Below is a small trained network, with its code and all its weights. Each question gives an input and a class and asks what happens when units are switched off, that is, made to give their printed mean instead of their output.

import numpy as np


def w(rows, s, z=0):
    codes = np.array(rows[::2]) - 128.0
    scale = np.full(codes.shape[1], s)
    scale[-1] = z or s
    return codes * scale


def f(y):
    return np.maximum(y, 0)


def log_softmax(a):
    a = a - a.max(-1, keepdims=True)
    return a - np.log(np.exp(a).sum(-1, keepdims=True))


def net(x, mask):
    res = np.array(x, float).reshape(1, 2) / 4 @ E
    y = f(res @ A[0][:, :-1].T + A[0][:, -1])
    res = res + np.where(mask, y, B[0][:, -1]) @ B[0][:, :-1]
    return log_softmax(res[-1] @ U[:, :-1].T + U[:, -1])


A, B = {}, {}
E = w([
[83,96,253],'x0',
[189,249,214],'x1',
],0.014)
A[0] = w([
[195,151,99,122],'N0',
[173,253,154,217],'N1',
[72,80,111,109],'N2',
[128,118,136,236],'N3',
[116,120,127,52],'N4',
[103,75,118,152],'N5',
[132,114,141,195],'N6',
[125,145,162,197],'N7',
[102,67,157,121],'N8',
[117,76,112,128],'N9',
[58,114,100,128],'N10',
[92,89,155,253],'N11',
[199,143,93,57],'N12',
[119,23,117,131],'N13',
[37,90,103,147],'N14',
[197,185,92,143],'N15',
[121,153,93,243],'N16',
[143,144,98,225],'N17',
[112,72,157,186],'N18',
[81,81,113,128],'N19',
],0.027,0.0053)
B[0] = w([
[108,91,114,175],'N0',
[65,144,238,254],'N1',
[123,198,163,192],'N2',
[176,145,145,146],'N3',
[149,125,146,134],'N4',
[202,241,117,184],'N5',
[172,122,124,144],'N6',
[144,143,136,166],'N7',
[126,88,100,180],'N8',
[167,197,161,178],'N9',
[135,167,145,179],'N10',
[147,116,101,181],'N11',
[78,48,35,171],'N12',
[153,249,140,216],'N13',
[152,209,121,205],'N14',
[85,72,93,197],'N15',
[87,150,105,164],'N16',
[93,139,106,163],'N17',
[134,86,81,178],'N18',
[158,204,158,189],'N19',
],0.014,0.036)
U = w([
[162,127,7,254],'0',
[158,34,62,88],'1',
[120,119,72,36],'2',
[87,205,82,84],'3',
[126,128,66,52],'4',
[41,47,106,162],'5',
[114,120,73,32],'6',
[139,217,216,146],'7',
],0.014,0.011)

Each question gives the input, the list of numbers given to net, and the class t.
The units are the neurons (one row each of A and B). Each row of codes is followed by its name. A weight is (code - 128) times the scale printed after its matrix; where a second scale follows, it is the last column's (A, B and U).
mask holds one flag per neuron, in row order. A switched-off neuron (its flag False) gives its mean, the last column of its row in B, instead of its output. The means were averaged over made-up inputs and are rounded, as every weight is.
A unit's drop is (log p(t) with every unit on - log p(t) with that unit switched off) / (log p(t) with every unit on - log p(t) with every unit switched off).
The circuit of an input: a set's keep is (log p(t) with only the set's units on - log p(t) with every unit switched off) / (log p(t) with every unit on - log p(t) with every unit switched off). Starting from the 12 units with the biggest drops (on a tie, the unit counted first), units are removed one at a time, each time the one whose removal leaves the highest keep (on an exact tie, the one counted first), for as long as the keep stays at least 0.8.
circuit, biggest first: the units of the circuit, biggest drop first
top k neurons: the k neurons with the biggest drops, biggest first
drop when u is switched off: that unit's drop, to one decimal
input [-6,-2], class 0: circuit, biggest first -> N1
input [8,0], class 0: circuit, biggest first -> N1, N18
input [-5,-4], class 3: top 3 neurons -> N1, N12, N16
input [2,0], class 0: circuit, biggest first -> N1, N13
input [-1,0], class 5: circuit, biggest first -> N13, N5, N14
input [-8,-3], class 0: top 2 neurons -> N1, N12
input [-7,-3], class 0: top 2 neurons -> N1, N12
input [-7,-5], class 3: drop when N1 is switched off -> 2.6
input [5,1], class 1: drop when N1 is switched off -> 0.2
input [-1,8], class 5: drop when N15 is switched off -> 0.2
